Below is a small trained network, with its code and all its weights. Each question gives an input and a class and asks what happens when units are switched off, that is, made to give their printed mean instead of their output.

import numpy as np


def w(rows, s, z=0):
    codes = np.array(rows[::2]) - 128.0
    scale = np.full(codes.shape[1], s)
    scale[-1] = z or s
    return codes * scale


def f(y):
    return np.maximum(y, 0)


def log_softmax(a):
    a = a - a.max(-1, keepdims=True)
    return a - np.log(np.exp(a).sum(-1, keepdims=True))


def net(x, mask):
    res = np.array(x, float).reshape(1, 3) / 4 @ E
    y = f(res @ A[0][:, :-1].T + A[0][:, -1])
    res = res + np.where(mask, y, B[0][:, -1]) @ B[0][:, :-1]
    return log_softmax(res[-1] @ U[:, :-1].T + U[:, -1])


A, B = {}, {}
E = w([
[30,121,229],'x0',
[33,203,42],'x1',
[183,253,183],'x2',
],0.0046)
A[0] = w([
[80,14,96,103],'neuron 0',
[101,59,107,111],'neuron 1',
[34,190,122,114],'neuron 2',
[187,219,163,88],'neuron 3',
[97,46,90,105],'neuron 4',
[106,128,148,255],'neuron 5',
[193,120,74,99],'neuron 6',
[186,62,208,86],'neuron 7',
[141,233,199,105],'neuron 8',
[211,70,211,101],'neuron 9',
[233,124,32,101],'neuron 10',
[58,111,254,92],'neuron 11',
[73,185,48,80],'neuron 12',
[53,95,169,105],'neuron 13',
],0.013,0.0063)
B[0] = w([
[121,184,165,211],'neuron 0',
[125,162,149,177],'neuron 1',
[76,128,86,206],'neuron 2',
[115,175,166,190],'neuron 3',
[127,171,153,186],'neuron 4',
[254,105,104,255],'neuron 5',
[100,93,142,171],'neuron 6',
[87,150,80,189],'neuron 7',
[122,168,177,199],'neuron 8',
[103,158,73,203],'neuron 9',
[96,67,156,211],'neuron 10',
[80,60,152,208],'neuron 11',
[82,146,82,193],'neuron 12',
[100,97,158,187],'neuron 13',
],0.059,0.0064)
U = w([
[137,226,204,47],'0',
[89,162,1,68],'1',
[99,54,167,178],'2',
[241,122,93,254],'3',
],0.0093,0.0023)

Each question gives the input, the list of numbers given to net, and the class t.
The units are the neurons (one row each of A and B). Each row of codes is followed by its name. A weight is (code - 128) times the scale printed after its matrix; where a second scale follows, it is the last column's (A, B and U).
mask holds one flag per neuron, in row order. A switched-off neuron (its flag False) gives its mean, the last column of its row in B, instead of its output. The means were averaged over made-up inputs and are rounded, as every weight is.
A unit's drop is (log p(t) with every unit on - log p(t) with that unit switched off) / (log p(t) with every unit on - log p(t) with every unit switched off).
The circuit of an input: a set's keep is (log p(t) with only the set's units on - log p(t) with every unit switched off) / (log p(t) with every unit on - log p(t) with every unit switched off). Starting from the 12 units with the biggest drops (on a tie, the unit counted first), units are removed one at a time, each time the one whose removal leaves the highest keep (on an exact tie, the one counted first), for as long as the keep stays at least 0.8.
units of the circuit, in order: the units of the circuit, biggest drop first
k most important neurons: the k neurons with the biggest drops, biggest first
drop when u is switched off: that unit's drop, to one decimal
input [2,7,6], class 1: units of the circuit, in order : [neuron 2]
input [-3,-3,-3], class 3: 3 most important neurons : [neuron 11; neuron 2; neuron 8]
input [-3,0,3], class 3: 3 most important neurons : [neuron 11; neuron 0; neuron 13]
input [7,-7,-8], class 0: 3 most important neurons : [neuron 0; neuron 4; neuron 1]
input [-2,-6,4], class 1: 2 most important neurons : [neuron 9; neuron 7]
input [-3,-1,0], class 3: 2 most important neurons : [neuron 11; neuron 13]
input [-5,-1,-5], class 0: 3 most important neurons : [neuron 11; neuron 0; neuron 4]
input [-3,2,-3], class 3: 3 most important neurons : [neuron 11; neuron 8; neuron 3]
input [2,5,-5], class 0: 2 most important neurons : [neuron 0; neuron 9]
input [5,-5,2], class 1: 3 most important neurons : [neuron 9; neuron 7; neuron 10]
input [-6,-6,4], class 1: 2 most important neurons : [neuron 9; neuron 7]
input [-6,-7,-6], class 1: 4 most important neurons : [neuron 9; neuron 7; neuron 8; neuron 3]
input [-6,2,-5], class 2: 4 most important neurons : [neuron 10; neuron 8; neuron 6; neuron 3]
input [-5,-1,1], class 2: 2 most important neurons : [neuron 10; neuron 5]
input [5,-8,7], class 1: units of the circuit, in order : [neuron 9]
input [-3,-2,0], class 3: 3 most important neurons : [neuron 11; neuron 13; neuron 2]
input [-7,2,1], class 2: drop when neuron 8 is switched off : 0.0
input [0,5,-6], class 0: drop when neuron 0 is switched off : 0.6
input [-6,4,-6], class 0: drop when neuron 1 is switched off : 0.2
input [6,0,3], class 2: units of the circuit, in order : [neuron 11]
input [-2,-6,3], class 1: drop when neuron 9 is switched off : 0.2
